Each row has a class, written after it, and each block has its own classes.
[ 2 -1 -6 -1 -2 -1 -1 -2  3  3  0 -2 -1 -1  0  7  1  0  2 -3 -2 -3  1 -6
  1  3  0  0  4 -1  0 -3 -1  2  0 -3  0]
senef
[ 0  0 -5 -1 -2 -5  4 -4  2  2 -1  1 -1  0 -2  1 -3 -1 -1 -4 -1 -3  2  0
  1  1  1  0  2 -1  2  0  1  2  0 -3 -1]
senef
[-4  1  4  2  3 -4  8 -9 -6  2 -5  4  2 -6 -2 -1  9 -3  0  6  2  5 -1  2
  0  4 -1  0 -3 -5  3 -1  6  1 -9 -3 -1]
rif
[ 0 -1 -9  0 -3 -2  0 -6  5  4  0  1 -3  1  2  1 -7  0  1 -6 -1 -2  2  7
  1 -1  2 -3  1  1  4 -3 -2  1 -2 -2 -1]
senef
[-2  0 -3  1 -2  0  1  1  8  5  0 -2  0  2 -1  1 -8  1  4 -9  2  0  1 15
  2  1  0 -3  2  3  1 -4 -2  1  0  0 -2]
pagiv
[ -1   1  -9   2  -3   0   1 -11   6   8  -3   0  -1  -3   6   3 -13   1
   3  -7   1   2   1  11   2   2   1  -4   0   1   6  -7  -4   0  -6   0
   0]
senef
[-1  0 -5  1 -2 -2  3 -9  1  6 -3  3 -1  0 -4  3  1  1  3 -7 -1 -1  0 11
  1 -1  1 -3 -1  0  3 -2  3  1 -6  0  0]
pagiv
[ 1  0  0  0 -1 -3  4  1 -4  1 -1  2  1 -1 -7  3  9  2  0  0 -4 -2  0 -3
 -1 -2 -1  2  0 -2 -2  2  6  3  0 -2 -1]
rif
[-3  0 -8  3 -2 -1  6 -6  7  8 -3  2  2  2 -3  4 -5 -1  3 -7  2  7  0 15
  2 -1  2 -7 -1  0  3 -4  0  3 -6  1 -2]
pagiv
[-3  0 -2  2  0  0  4  0  5  4 -1  1  0  2 -3  1 -2  0  3 -6  2  1  0 13
  1  0  1 -4  0  1 -1 -4  1  2 -1  0 -1]
pagiv
[-3  0 -6  1 -2  0 -1 -5  5  3 -2  0 -1  1  6  0 -8  0  1 -4  1  1  1  3
  0  1  1 -3  1  0  4 -3 -3  0 -3  1  0]
senef
[-2  0 -2  1 -2  2  2 -3  0  1 -1  1  2  2 -3  1 -2  1  1 -3 -1  1  0 10
 -1 -2  2 -4 -1  1  2 -1  2 -1 -5  1  0]
pagiv
[-2  0  0  3 -1  0  6 -4  1  5 -3  1  1  2 -2  3 -1 -1  4 -4  0  3  0 12
  1  0  0 -5 -3  1  2 -2  2  1 -7 -1 -2]
pagiv
[-1 -1 -9  0 -2 -2  1 -7  4  3 -2  1  0  1  3  3 -8 -2  1 -3  2  2 -1  7
  1  1  2 -5  1  0  4 -3 -2  0 -5  1  0]
senef
[ 4  1  1  3  2 -4  7 -5 -3  8 -3  2  0 -4 -1  4 12 -2  4  3  1  6 -3  0
 -1  2 -3 -1 -1 -1  0 -2  7  3 -2 -5 -2]
rif
[-1  1  3 -1  1  2  4  0 -5 -3 -1  0  1 -4 -1  3  9  0 -1  4 -1  2 -2 -8
 -1  5 -3  4  0 -2 -2  1  1  1 -2 -3  0]
rif
[ 2  1 -4  0 -3 -3 -3  2  8  4  2 -2 -3  2  2  0 -7  0  0 -6  3 -4  2  7
  2  0  2 -2  5  1  1 -4 -4  1  5  0 -1]
senef
[ -5   2  -2   0   0  -4   5  -3  -8   0  -5   6   1  -4 -14   4  16   1
  -1  -1  -6  -4   1  -6   1   0   0   7   1  -5  -2   6   7   6  -7  -4
   0]
rif
[  2  -1  -6  -1  -1  -5  -1  -6  -1   2   0   2  -2   0  -1   0 -12  -4
  -2   2   1  -3   1   0  -1  -3   4  -3  -2  -2   4   0   2  -1  -1   0
   0]
senef
[ 1  2 -7  1 -2 -3 -1 -7  5  5  0 -1 -2  0  4 -1 -9 -1  1 -3  2  3  1  8
  1  0  0 -3  1  1  1 -3 -1 -2 -2  0 -1]
senef
[-2  1 -3  1  2 -1  5 -5 -2  4 -4  2  2 -2 -5  5  8  0  3 -3 -3  1  1  2
  0  1 -1  0  0 -1  0 -1  4  4 -6 -2  0]
rif
[-1  1  1  2 -1  1  3 -1  7  5  0 -2  0  4  0  1 -5 -2  2 -5  6  0  0 13
  1  0  0 -5 -1  2  0 -2  1  0  0  0 -2]
pagiv
[ 7  1  3  0  1 -1 10 -2 -7  7 -2  3  0 -2 -7  8 17  0  3  1 -5  1 -3 -1
 -1 -2 -5 -1 -1 -1 -2  1 12  5  1 -5  0]
rif
[ 2 -1 -3  0 -1 -2  1 -6  3  3 -1 -1 -3 -1  5  2 -4 -3  0  1  4  2  2 -1
  1  4 -1 -4  0 -1  4 -4 -1 -1 -1 -1 -1]
senef
[ 2  0 -2  2  0 -8  1 -6 -2  6 -3  2 -2 -3 -4  3  9 -2  0 -1 -2 -1  0 -1
  0 -1 -1  2  1 -3 -2  1  8  3 -1 -4 -1]
rif
[ -2  -1 -10  -1  -2   0  -1  -9  -1  -1  -3   1  -1  -1   0   1  -3   0
  -3  -2  -3  -2   1  -1   1  -2   3   1  -1  -3   5  -1  -1   0  -6   2
   1]
senef
[  3   1   4   3   2  -1   8  -4  -9   6  -4   2   2  -5  -6   4  17 -11
   5   1  -4   4  -3   2  -2   3  -4   2   0   0  -3   2   9   5  -3  -7
  -1]
rif
[-2 -1 -5  3 -1 -1  8 -5  1  6 -3  3  1  2 -4  6  0 -2  3 -3 -3  1 -2 12
  1 -1  1 -9 -3  0  4 -5  5  1 -6 -1 -1]
pagiv
[  2  -4 -11   1  -3  -4   2 -17   0   8  -4   2  -2   0  -1   3  -2  -1
   2  -4  -2   2   0   9   2  -2   1  -5  -1  -1   6  -2   3   1  -8   0
  -1]
senef
[-2  3 -2  1  0 -1  3 -6 -5  1 -3  2  0 -4  1  0  5  1  1 -1 -3  0  0 -1
  1  0  1  1  0 -2  2  0  2  1 -7 -2  0]
rif
[  1   1  -3   1   0  -3   9  -6  -9   4  -4   7   0  -1 -10   4  12  -4
  -2   5  -3   1  -1   2  -3  -4   1   0  -5  -5   2   2  11   1  -9   0
   0]
rif
[-5  0 -1  3 -1  0  5 -4  2  4 -3  0  1  1 -4  2 -2  0  0 -2  1  3  1 14
  1 -2  1 -6 -2  0  2 -2  3  1 -6  2 -1]
pagiv
[ 3  1 -3  0 -1  1  6 -2 -2  3 -2  1  2 -1 -5  8 13  0  3 -2 -4  0 -2 -1
  0  0 -2 -1  2 -1 -1  0  7  4  0 -2 -1]
rif
[-1  1  5  1  1 -2 10  6 -4  1 -3  3  2  0 -8  5 10 -6  0  3  1  1 -2  0
  0 -1  0 -3 -3 -2 -4 -1  8  2  0 -2  0]
rif

A new block, with new classes.
[-3  2  4  0 -1 -1  0 -2 -1 -5  5  4  0  0 -2 -2  0 -4  2 -3 -3  1 -2  1
 -2  0  6  3  2  5  1  3 -6  2  2 -6 -4]
Divi
[ 7 -3  3  5 -8 -5 -6 -6  1 -7  5  7  4  6  0  0  4 -7  5  5  4 -2 -9 -5
 -3 -1 -1 -4 -3 -3  9 -2  0 -2 -3  9  3]
fafip
[  1   1  -7  -2   4   7   0   5   1   5   0  -7   3   0   2   3  -1   1
   0  -8  -8  10   7   6   6  -1   0   0   2   2  -6   1   6  -2 -11  -8
   2]
fafip
[10  0 -4  1  1 -1  0 -1 -2  0 -1  0  7  8  0 -3 -2 -2  0  1 -4 -1  1 -2
  6  2 -3  1  0 -3  3 -1  1 -3 -4  3  0]
fafip
[ 0  0 -2  1 -1 -4  0  1 -2 -1  2  1  0 -1  3  0  0 -1 -1  1 -3  0 -1  2
  0  1  2  2  3  2 -2  1 -1  0 -2 -3  0]
Divi
[ -2   3   0  -1   4  -1   3   4  -2   2  -1   5   1   2  -5  -5  -3   3
  -4  -1  -1 -12   3  -3   7   7  -5   3  -4  -2   2  -2   0   1   5  -2
  -2]
fafip
[-5  1  1 -2  1  1  2  0 -2  0  4 -1  0 -1 -1 -1 -1  1  2 -4 -3  2  0  2
 -1  0  2  4  2  4 -3  1 -2  2  1 -5 -4]
Divi
[ 3  0 -2  1 -2 -3  0 -1 -3 -3  4  1  3  3 -1 -3 -1 -4 -1 -1 -5  0 -2  2
  0  1  1  3  7  4 -2  4 -3  0  0 -4 -4]
Divi
[-1  0  2  1  3  3 -2  0  3 -2  2 10  4  4 -3 -5 -1  1  2 -4 -2  1  2 -4
  6  5 -3  2 -4 -1  2 -2  2 -2  2  1  0]
zul
[-6  1  2 -1 -1  0  0 -1 -2 -3  4  1 -1 -3  1  0  1 -3  2 -2 -1  3 -2  1
 -3 -2  4  2  4  4 -2  2 -4  2  3 -5 -3]
Divi
[-3  1  1  0  3  2  0  2  2  1 -2  5 -1 -3 -2 -2  0  5  1  0  0  0  2 -2
  2  3 -1  1 -4 -1 -2 -3  3 -1  2  3  2]
zul
[-3  0  0 -1 -1  0  1  0 -1  0  1 -2 -1 -1  2  0  0  1  0  0  0 -2 -1  1
  0 -1 -1 -1  0 -1  1  0  2  0 -2  1  2]
Nileg
[-2  0  0  0 -3 -4  2  2 -1 -2  5  2  2 -1  1 -1  1 -3 -1 -2 -1 -5 -3  1
  3  2  1  3  2  3 -1  1 -1 -1  0 -3  1]
Divi
[ 2 -2  3  1 -1 -2 -1  0  1 -4  3  5  2  1 -1  1  2 -4  0  0 -1 -3 -1 -1
  2  1  0 -1  2  0  4  3 -3  0  1 -5 -1]
Divi
[-9  1  3 -1  0  0  2  2  1 -2  2  2 -2 -3 -3  0  1  0  0 -2  2 -5 -1 -1
  2  1  1  1 -2 -1  0 -2  3  1  4 -3  2]
Nileg
[ 2  2 -1 -1 -1 -1  1 -1 -4 -1  3 -3  1  1  0 -1 -2 -5  0  0 -2 -2 -2  2
  1 -1 -1  2  3  2  2  5 -5  1 -1 -6 -3]
Divi
[ 1 -1 -4 -2  1  0 -1  1  0  1  0  0  2  1 -1 -3 -2  4  0 -3 -3  2  1 -1
  3  2 -3  3 -3 -1 -4 -4  4 -2 -3  5  0]
zul
[-3 -1  1  0  0  0  0  0  0 -1  1  3  2  1 -2 -3  0  0  1 -2  1 -3 -1 -2
  3  1 -1  1 -3 -1  1 -1  2  0  1  5  0]
Nileg
[-3  0  1  0  1  2 -1 -1  1 -1  0  0  1 -1 -1 -1  1  0  1  0  3 -2  0 -2
  2  0 -1 -1 -2 -2  1 -1  1  0  2  1  0]
zul
[-2  0  0 -1  2  5  0  2  2  0 -3 -1  1 -1  0  0 -1  1  0 -3  0  2  1  0
  0 -1 -1 -1  0  1 -2  0  1  0  2  0 -2]
zul
[ 3 -1 -1  0  1  3 -1 -1  1 -1  2  0  5  5 -1 -4 -1  0  2 -2 -1  4  1 -2
  3  0 -3  0 -2 -2  0 -2  2  0 -1  3 -1]
zul
[-4  1  0 -1  1  3  1  1  1  0  2  1  2 -2 -2  0  1  0  1 -2 -1 -2  2  1
  6  2 -1  0 -2 -1  2  0  3 -2 -2 -4  1]
Nileg
[-6  0 -3 -3  0  3  1 -1  0  0  2 -4  2 -2  0 -1  2  0  1 -2  2  2 -1 -1
  2 -2  0  1  1  0 -4 -2  3 -1  5  1 -3]
Divi
[-3  0  0 -1  6  4  0  1  2  2 -2  2 -2 -1 -2 -3 -1  3 -2 -3 -1  1  3 -2
  2  3  0  0 -1  0 -3 -2  1  0  5 -2 -2]
zul
[ -5   1   3  -2   4   8  -1  -1   3  -2   1   2   4   0  -2  -1   0  -1
   2  -5   0   2   1  -3   6   1  -2   0  -4  -1   2  -2   4 -11   2  -1
  -2]
Nileg
[ 1  0  0  0 -3  0  0 -5 -2 -2  3 -1  4  4  1 -2  0 -2  3  0  0  1 -4 -2
 -1 -2  1  2  2  0  0 -1 -1  0  1  3 -2]
Divi
[ 1 -4 -2 -1 -4 -1 -3  0  2 -2  2 -3  6 -1  3  4  3 -3  0  3  4  0 -3 -1
  5 -2 -2 -5  3 -3  1 -2  6 -4 -2  2  3]
fafip
[ 0  1  1  0  4  4  0  0  1 -1  1  4  4  2 -4 -5 -2 -1 -1 -4 -4  2  4 -3
  2  3 -1  2  0  3 -2  2 -1  1  4 -5 -4]
Divi
[ 7  2 -1  0  0  3 -1 -4 -1 -3  1 -2  8  6  1 -2  0 -6  2  2  0 -2 -5 -3
  4 -1 -4 -1  2 -2  5  1 -1 -1  1  1 -5]
fafip
[ 6  0 -1  1  1  0 -1  0  0 -1 -1 -1  2  4 -1  0 -1 -3 -1  0 -2  1  1 -1
  0  0 -1  0  4  2  0  3 -3  0  1 -3 -5]
Divi
[ 1  0 -1 -1 -1  0  1  0 -2 -2  1 -3  0  0  2  1  0 -1 -1  0 -3  7  0  1
 -3 -2  4  1  7  4 -4  3 -3  1  2 -5 -5]
Divi
[ 0  2  0 -1  0  2  1 -2 -1 -2  3 -2  4  3 -1 -3 -1 -3  1 -3 -2  0 -1 -1
  2  0 -2  2  1  1  1  1 -3  1  0 -1 -6]
Divi
[  2  -1  -3   2  -6 -10  -1   0  -4  -3   8   5   3   1  -1  -4   1  -2
   1   0  -4  -6  -4  -1   2   4  -1   4   2   0   2  -1   0  -2  -5   1
   4]
Divi
[ 0  0 -2  0 -2  1  0  0  0  0 -1  2  1  1 -1 -4  0  2  0  0  0  0  0 -1
  3  2 -1  1 -1  0 -2 -3  2  0  4  3 -1]
zul
[-3  1 -1 -1 -3 -4  1 -2 -3 -3  5  2  0  0 -2 -2 -1 -1  2 -2 -2  0 -3  0
 -2  0  2  5  1  3  1  0 -3  2  0 -1  0]
Divi
[-4  1  1 -1  0  1  2  2 -1 -2  4  0  2  0 -1  0  1 -3 -1 -1 -2 -3  1  1
  5  1  0  1  2  0  1  2 -1  0  2 -7 -3]
Nileg
[-2 -4  1  0 -4 -1 -4  1  2 -5  6  3  7 -2  0  3  6 -4  1  5  5 -6 -3 -4
 10  2 -3 -4  0 -7  3 -4  9 -7  3  4  2]
fafip
[-1  1  2  0  1  3  1 -4  0 -2  0  1  1  3 -1 -3 -2 -2  2 -2 -1  1 -1 -2
 -1  0  0  2  0  2  1  1 -4  2  4 -1 -5]
Divi
[-5  0  2 -2  4  5  2  2  0  1 -1 -1  1 -1 -4 -2 -2  4 -2 -1  1 -2  3 -2
  5  2 -2  0 -2 -1 -2 -2  3  0  6 -1 -3]
zul
[ 1 -2 -2  0 -4 -2  0 -2 -3  0  3 -3  1  1  2  0 -1 -2  1  0 -1  2 -2  2
 -2 -2  1  1  3  0  0  1 -4  0 -3  1 -1]
Divi
[-8  2  1 -4  2  6  2  2  0 -2  3 -2  2 -3 -1  1  1 -1  1 -4  1  0  1  1
  4  0 -9  0 -3  0  2 -1  2  0  1 -5  0]
Nileg
[ 3  0 -1 -1  0  1  0 -2 -1 -1  1 -2  2  1  1 -2 -2 -2  2  0  3  1 -1  0
  0 -1 -1  1  1  0  1  0 -1  1  0  2 -2]
Divi
[  1   0  -6   0  -2  -9  -1   5  -2   1   4   8   4   1  -4  -8   0   6
  -4   0  -3 -11   0  -3   9   9  -4   6  -2  -4  -2  -6   7  -5  -3   6
   5]
fafip
[-5 -1  2  1  0 -2  0  1  0  0  2  3 -1 -3 -2 -2  0  2  0 -1  0 -2  0  0
  0  2  1  2 -2  2  0 -1 -1  1  2  0  1]
Nileg
[-9  1 -1 -2 -1  0  3  3 -2  0  5  0  0 -4 -3 -2 -1  1  0 -4 -1 -5  0  1
  4  1  0  4 -1  1  0  0  2  1  1 -4 -1]
Nileg
[-3  1 -2 -3  2  6  1  0  0  1 -3 -5  1  0  0 -1  1  3  0 -1  1  3  3 -2
  2 -1 -2  0 -5 -1 -3 -3  4  0  2  3 -2]
zul
[  0  -5  -2   1  -2  -3  -4   0   3  -1  -2   5   1   0   0  -3   3   6
  -1   4   3   8  -3  -7  -2   2   2   0   3  -2 -10  -6   4  -3   9  12
   2]
fafip
[-4  2  0 -2  1  4  1 -5 -2 -4  4  3  5  5 -4 -5 -1 -2  3 -5  0 -2 -2 -4
  3  2 -3  3 -5 -1  5 -1 -1  2  3  1 -3]
fafip
[-1 -1  3  2 -1 -5 -1 -2  0 -3  0  9  0  2 -3 -7 -1  1 -2  4  3 -7 -4 -7
 -1  4 -1  3 -2  0  0 -4 -1  1 10  7 -1]
fafip
[-3 -1  2  0 -2  1 -2 -2  2 -3  2  2  2 -3  0  2  3 -4  3 -1  2  1 -1 -1
  1  0  1 -2 -1 -1  2  0  1  0  1 -1  0]
Nileg

A new block, with new classes.
[-2  0 -1  4  3 -1 -2 -1  1 -4  5  6  6  0 -3  1  4  1 -3 -5  2 -9  0  2
 -3 -4 11 -3 12  1  2 -1  3 -2 -1 -1  2]
kem
[ 3  3 -2 -2 -3  2 -3  1  3  5  0 -6 -3  3  1 -1  7  3 -5 -1 -5 -3 -1  0
  1 -5  7  1  1 -3  2 -1  5  0 -1  0 -2]
mapa
[  2   0  -4   0  -3   0  -3   3  -3   6   0  -4   2  -2  -1  -3   7  -1
  -4   1 -11   6   0   5   2  -5   1   0  -3  -5  -2   0   0  -1   1   2
  -3]
mapa
[ 1  4 -4  1 -1 -1 -5 -2  4  5 -1 -9  3  0 -1 -2  7  0 -5  1  0  5  0 -3
  1 -7  4  3  5  5  3 -3  2 -2 -2  2 -9]
mapa
[ -3  -1  -1   2   4  -5  -1  -5   2  -3   2  -1   0   0  -3   5   6  -3
  -1  -5   6 -12  -1   2  -6  -7  10  -4  17   4  -1  -2   6  -2  -3   2
   3]
kem
[ -5  -2  -4   8   5   0   1  -3   2  -6   6   8  16  -3   0   6  10  -3
  -2  -5   3 -10   0   8  -2  -4  12  -4  15   5  -7  -4   0  -3  -1   3
   5]
kem
[ -1  -5  -1   2  -1   0  -2  -7   5  -4   4   4   9   2  -3   1   9   3
   4  -2  -1 -13   2  -6   1  -1  11  -1  11   4   3  -2  11   1  -5  -2
  -4]
kem
[  0  -4   1   1   0   0  -3   4  -2   1  -1   0  -1   2   4   2   5   3
  -3  -4  -2   0  -2  15  -4 -10  14   1   9  -6   1  -2  -3  -1  -2  -2
   4]
mapa
[ 0 -2 -3  1  0  1  0  0 -1 -2  0 -6  2  3 -2  0 15  0 -3  2 -4 -5  2 -4
  9 -1  3 -2  3  0  0 -1  9  2 -2  1 -3]
mapa
[ -4  -4  -1   7   4   1  -6  -7   2  -6   3   3  12  -1  -2   2   2   3
  -5  -4   3 -13   1  -3  -2  -2  10  -4  12   3   0  -3   2  -4  -2   4
   2]
kem
[ 3  3 -3 -1 -4  0 -6 -1  2  4 -1 -7  2  3  1 -2  1  2 -5  3 -1 -3 -1  1
 -1 -7  8  1  5  4  3 -5 -1 -1  0 -1 -1]
mapa
